Below is a small trained network, with its code and all its weights. Each question gives an input and a class and asks what happens when units are switched off, that is, made to give their printed mean instead of their output.

import numpy as np


def w(rows, s, z=0):
    codes = np.array(rows[::2]) - 128.0
    scale = np.full(codes.shape[1], s)
    scale[-1] = z or s
    return codes * scale


def norm(h):
    return h / np.sqrt((h * h).mean(-1, keepdims=True) + 1e-5)


def f(y):
    return np.maximum(y, 0)


def log_softmax(a):
    a = a - a.max(-1, keepdims=True)
    return a - np.log(np.exp(a).sum(-1, keepdims=True))


def net(x, mask):
    res = np.array(x, float).reshape(1, 4) / 4 @ E
    u = 0
    for l in range(4):
        y = f(norm(res) @ A[l][:, :-1].T + A[l][:, -1])
        res = res + np.where(mask[u : u + 3], y, B[l][:, -1]) @ B[l][:, :-1]
        u += 3
    return log_softmax(norm(res)[-1] @ U[:, :-1].T + U[:, -1])


A, B = {}, {}
E = w([
[99,160,209,69,97,138,51,67,25,60,230],'x0',
[14,59,126,155,86,189,138,197,157,183,132],'x1',
[177,109,113,197,255,213,113,39,109,126,162],'x2',
[187,98,197,164,144,156,83,177,184,131,118],'x3',
],0.0072)
A[0] = w([
[114,79,150,171,117,199,93,115,135,173,167,250],'0.n1',
[182,160,195,166,141,3,157,55,158,188,134,76],'0.n2',
[151,110,120,151,201,191,198,101,134,101,145,2],'0.n3',
],0.0048,0.0021)
B[0] = w([
[107,139,112,104,118,54,141,50,95,34,105,254],'0.n1',
[40,205,127,62,134,77,164,2,161,164,120,204],'0.n2',
[84,109,106,93,155,59,125,100,51,99,91,192],'0.n3',
],0.0075,0.0035)
A[1] = w([
[2,21,151,195,100,220,151,136,122,138,128,6],'1.n1',
[180,125,81,202,178,226,97,64,78,117,145,112],'1.n2',
[137,122,74,171,152,200,190,131,135,111,53,101],'1.n3',
],0.0061,0.0022)
B[1] = w([
[163,197,202,108,250,103,201,105,137,136,174,253],'1.n1',
[51,72,131,217,186,109,149,184,154,77,93,246],'1.n2',
[164,134,99,95,91,179,65,171,159,103,92,225],'1.n3',
],0.012,0.0039)
A[2] = w([
[133,144,211,97,3,76,135,160,159,206,103,8],'2.n1',
[109,193,149,107,205,102,170,69,199,187,159,105],'2.n2',
[224,168,141,149,205,43,210,58,118,64,166,59],'2.n3',
],0.0043,0.0019)
B[2] = w([
[4,171,72,133,131,53,171,127,121,115,89,217],'2.n1',
[176,218,177,97,100,83,97,118,180,168,165,220],'2.n2',
[148,99,246,28,100,147,172,146,180,182,79,253],'2.n3',
],0.011,0.0045)
A[3] = w([
[207,160,45,108,106,163,60,176,182,178,60,121],'3.n1',
[104,131,41,154,45,2,101,168,133,104,57,244],'3.n2',
[87,82,249,120,91,168,54,116,73,60,250,23],'3.n3',
],0.0056,0.0011)
B[3] = w([
[217,169,111,124,71,145,71,162,29,207,230,186],'3.n1',
[119,45,129,192,146,171,89,105,108,90,138,254],'3.n2',
[190,150,6,151,81,153,124,167,115,202,128,212],'3.n3',
],0.012,0.0063)
U = w([
[154,198,224,85,154,67,179,91,146,154,146,82],'0',
[26,53,114,180,149,94,61,101,95,15,81,253],'1',
[182,146,14,146,89,254,23,151,63,195,147,25],'2',
],0.0083,0.0019)

Each question gives the input, the list of numbers given to net, and the class t.
The units are the neurons (one row each of A and B). Each row of codes is followed by its name. A weight is (code - 128) times the scale printed after its matrix; where a second scale follows, it is the last column's (A, B and U).
mask holds one flag per neuron, layer by layer. A switched-off neuron (its flag False) gives its mean, the last column of its row in B, instead of its output. The means were averaged over made-up inputs and are rounded, as every weight is.
A unit's drop is (log p(t) with every unit on - log p(t) with that unit switched off) / (log p(t) with every unit on - log p(t) with every unit switched off).
The circuit of an input: a set's keep is (log p(t) with only the set's units on - log p(t) with every unit switched off) / (log p(t) with every unit on - log p(t) with every unit switched off). Starting from all 12 units, units are removed one at a time, each time the one whose removal leaves the highest keep (on an exact tie, the one counted first), for as long as the keep stays at least 0.8.
circuit, biggest first: the units of the circuit, biggest drop first
most important unit: the unit with the biggest drop
k most important neurons: the k neurons with the biggest drops, biggest first
top k neurons in layer l: the k neurons of layer l with the biggest drops, biggest first
drop of u: that unit's drop, to one decimal
input [7,-1,8,7], class 1: most important unit	1.n2
input [-1,0,-1,8], class 1: circuit, biggest first	(1.n1, 3.n3)
input [-2,4,4,-7], class 0: 2 most important neurons	(1.n1, 3.n2)
input [7,7,-1,-7], class 0: 2 most important neurons	(1.n1, 1.n3)
input [6,2,-5,-1], class 2: 2 most important neurons	(3.n3, 0.n2)
input [-5,2,-4,2], class 2: 2 most important neurons	(3.n1, 1.n3)
input [7,0,-7,2], class 1: 2 most important neurons	(2.n1, 3.n1)
input [-8,4,-6,-7], class 2: circuit, biggest first	(3.n1, 1.n3, 1.n2)
input [-6,-1,-8,-4], class 1: 2 most important neurons	(2.n1, 3.n2)
input [8,-6,2,-1], class 2: top 2 neurons in layer 2	(2.n1, 2.n2)
input [-5,5,7,6], class 1: 2 most important neurons	(1.n2, 1.n3)
input [7,-5,6,4], class 2: 2 most important neurons	(3.n3, 1.n1)
input [-1,-2,-4,-4], class 1: 2 most important neurons	(1.n1, 3.n2)
input [7,-5,1,-2], class 2: most important unit	3.n3
input [8,8,6,-5], class 0: 3 most important neurons	(1.n1, 1.n3, 3.n2)
input [-7,-6,3,1], class 2: 2 most important neurons	(1.n3, 1.n1)
input [0,-3,7,-6], class 1: 2 most important neurons	(1.n2, 1.n1)
input [-3,-4,7,-1], class 1: 2 most important neurons	(1.n2, 1.n1)
input [8,-4,6,2], class 2: 2 most important neurons	(3.n3, 1.n1)
input [-5,3,-3,2], class 2: top neuron in layer 3	(3.n1)
input [7,6,-4,7], class 2: 2 most important neurons	(3.n3, 2.n3)
input [5,6,-2,1], class 0: drop of 1.n1	3.6
input [0,8,6,-7], class 0: drop of 1.n1	1.6
input [4,8,-3,-5], class 0: drop of 1.n1	2.0
input [-2,8,3,5], class 0: drop of 1.n1	2.1
